Below are the code and all the weights of a small trained network. Each question names an input and a class and asks about switching units off, where a switched-off unit gives its printed mean instead of its output.

import numpy as np


def w(rows, s, z=0):
    codes = np.array(rows[::2]) - 128.0
    scale = np.full(codes.shape[1], s)
    scale[-1] = z or s
    return codes * scale


def f(y):
    return np.maximum(y, 0)


def log_softmax(a):
    a = a - a.max(-1, keepdims=True)
    return a - np.log(np.exp(a).sum(-1, keepdims=True))


def net(x, mask):
    res = np.array(x, float).reshape(1, 6) / 4 @ E
    y = f(res @ A[0][:, :-1].T + A[0][:, -1])
    res = res + np.where(mask, y, B[0][:, -1]) @ B[0][:, :-1]
    return log_softmax(res[-1] @ U[:, :-1].T + U[:, -1])


A, B = {}, {}
E = w([
[106,15,88],'x0',
[131,127,130],'x1',
[127,126,129],'x2',
[152,149,8],'x3',
[131,129,130],'x4',
[255,126,186],'x5',
],0.0079)
A[0] = w([
[160,127,128,62],'neuron 0',
[203,70,157,105],'neuron 1',
[136,216,118,13],'neuron 2',
[113,111,202,57],'neuron 3',
[115,45,84,174],'neuron 4',
[165,60,75,125],'neuron 5',
[95,184,152,146],'neuron 6',
[68,142,83,137],'neuron 7',
[142,134,140,87],'neuron 8',
[91,164,116,88],'neuron 9',
[122,84,138,70],'neuron 10',
[162,124,87,109],'neuron 11',
[164,7,138,83],'neuron 12',
[60,138,87,112],'neuron 13',
[173,118,148,126],'neuron 14',
[141,127,156,98],'neuron 15',
[105,147,127,138],'neuron 16',
[128,98,92,31],'neuron 17',
[193,137,166,83],'neuron 18',
[150,174,87,125],'neuron 19',
[109,117,171,58],'neuron 20',
[161,109,102,85],'neuron 21',
[100,125,105,96],'neuron 22',
[161,121,128,74],'neuron 23',
[124,106,193,90],'neuron 24',
[74,89,220,57],'neuron 25',
[162,129,161,98],'neuron 26',
[148,153,73,110],'neuron 27',
[145,113,72,196],'neuron 28',
[120,92,187,61],'neuron 29',
[82,121,136,95],'neuron 30',
[135,134,116,171],'neuron 31',
[161,128,38,160],'neuron 32',
[85,128,140,82],'neuron 33',
[93,134,183,77],'neuron 34',
[86,106,224,76],'neuron 35',
[132,81,115,26],'neuron 36',
[134,120,103,253],'neuron 37',
[114,82,128,30],'neuron 38',
[143,126,139,81],'neuron 39',
[105,40,131,145],'neuron 40',
[130,161,141,64],'neuron 41',
[68,138,130,149],'neuron 42',
[121,184,158,20],'neuron 43',
[110,107,119,196],'neuron 44',
],0.016,0.0048)
B[0] = w([
[156,83,87,146],'neuron 0',
[126,56,93,224],'neuron 1',
[123,185,99,183],'neuron 2',
[97,146,115,188],'neuron 3',
[140,182,158,254],'neuron 4',
[100,177,134,220],'neuron 5',
[248,154,128,190],'neuron 6',
[191,137,123,227],'neuron 7',
[113,115,106,142],'neuron 8',
[170,120,97,167],'neuron 9',
[139,189,118,157],'neuron 10',
[2,113,98,172],'neuron 11',
[179,202,120,233],'neuron 12',
[123,53,139,224],'neuron 13',
[77,120,85,187],'neuron 14',
[156,162,126,157],'neuron 15',
[161,97,138,157],'neuron 16',
[118,150,106,159],'neuron 17',
[138,82,64,210],'neuron 18',
[43,116,144,188],'neuron 19',
[100,170,107,156],'neuron 20',
[102,128,100,156],'neuron 21',
[174,82,103,167],'neuron 22',
[168,67,109,149],'neuron 23',
[84,132,118,190],'neuron 24',
[98,131,105,210],'neuron 25',
[123,99,116,179],'neuron 26',
[81,169,122,188],'neuron 27',
[109,127,155,217],'neuron 28',
[95,141,121,179],'neuron 29',
[167,76,62,165],'neuron 30',
[77,99,183,158],'neuron 31',
[109,125,161,241],'neuron 32',
[132,65,85,156],'neuron 33',
[109,161,84,171],'neuron 34',
[55,137,106,214],'neuron 35',
[154,188,77,154],'neuron 36',
[121,133,186,209],'neuron 37',
[129,182,97,155],'neuron 38',
[140,108,107,140],'neuron 39',
[194,231,145,229],'neuron 40',
[171,149,91,149],'neuron 41',
[187,77,120,195],'neuron 42',
[145,160,91,164],'neuron 43',
[164,142,161,186],'neuron 44',
],0.0057,0.0083)
U = w([
[163,134,123,251],'0',
[222,216,95,1],'1',
[149,115,148,247],'2',
[31,122,115,82],'3',
[156,116,126,196],'4',
[211,31,54,46],'5',
[115,63,246,1],'6',
],0.013,0.0079)

Each question gives the input, the list of numbers given to net, and the class t.
The units are the neurons (one row each of A and B). Each row of codes is followed by its name. A weight is (code - 128) times the scale printed after its matrix; where a second scale follows, it is the last column's (A, B and U).
mask holds one flag per neuron, in row order. A switched-off neuron (its flag False) gives its mean, the last column of its row in B, instead of its output. The means were averaged over made-up inputs and are rounded, as every weight is.
A unit's drop is (log p(t) with every unit on - log p(t) with that unit switched off) / (log p(t) with every unit on - log p(t) with every unit switched off).
The circuit of an input: a set's keep is (log p(t) with only the set's units on - log p(t) with every unit switched off) / (log p(t) with every unit on - log p(t) with every unit switched off). Starting from the 12 units with the biggest drops (on a tie, the unit counted first), units are removed one at a time, each time the one whose removal leaves the highest keep (on an exact tie, the one counted first), for as long as the keep stays at least 0.8.
circuit, biggest first: the units of the circuit, biggest drop first
most important unit: the unit with the biggest drop
top k neurons: the k neurons with the biggest drops, biggest first
drop when u is switched off: that unit's drop, to one decimal
input [-7,6,-3,-6,-2,-7], class 1: circuit, biggest first	(neuron 6)
input [-2,-3,-5,-5,1,6], class 5: circuit, biggest first	(neuron 18; neuron 1; neuron 4)
input [3,7,-4,-2,-3,8], class 5: circuit, biggest first	(neuron 1; neuron 18)
input [6,-3,5,-5,2,3], class 1: top 2 neurons	(neuron 12; neuron 40)
input [6,-3,0,-6,3,0], class 1: circuit, biggest first	(neuron 40; neuron 12)
input [7,5,2,0,-6,3], class 1: circuit, biggest first	(neuron 12; neuron 40)
input [8,-5,-6,-4,-1,3], class 1: circuit, biggest first	(neuron 12; neuron 40)
input [3,3,-6,5,-1,-7], class 5: top 4 neurons	(neuron 13; neuron 7; neuron 22; neuron 42)
input [8,7,-2,7,-3,0], class 1: circuit, biggest first	(neuron 40; neuron 4)
input [-3,0,-3,6,2,7], class 5: circuit, biggest first	(neuron 18; neuron 40)
input [0,4,5,7,5,8], class 5: top 2 neurons	(neuron 1; neuron 18)
input [4,0,0,-1,-4,-5], class 5: circuit, biggest first	(neuron 30; neuron 42)
input [2,2,-1,7,-2,-8], class 5: top 3 neurons	(neuron 7; neuron 13; neuron 22)
input [7,1,-7,-5,6,3], class 1: most important unit	neuron 12
input [7,-3,1,1,-1,-8], class 5: top 4 neurons	(neuron 13; neuron 30; neuron 42; neuron 22)
input [7,8,2,-4,3,-8], class 0: top 2 neurons	(neuron 40; neuron 13)
input [-3,1,5,-3,-4,6], class 5: top 2 neurons	(neuron 18; neuron 1)
input [3,-1,3,8,-6,5], class 3: drop when neuron 11 is switched off	0.2
input [-2,2,5,7,1,4], class 3: drop when neuron 31 is switched off	0.0
input [-8,-3,-1,-5,2,-7], class 1: circuit, biggest first	(neuron 6)
input [3,-6,2,7,-8,8], class 2: drop when neuron 12 is switched off	0.1
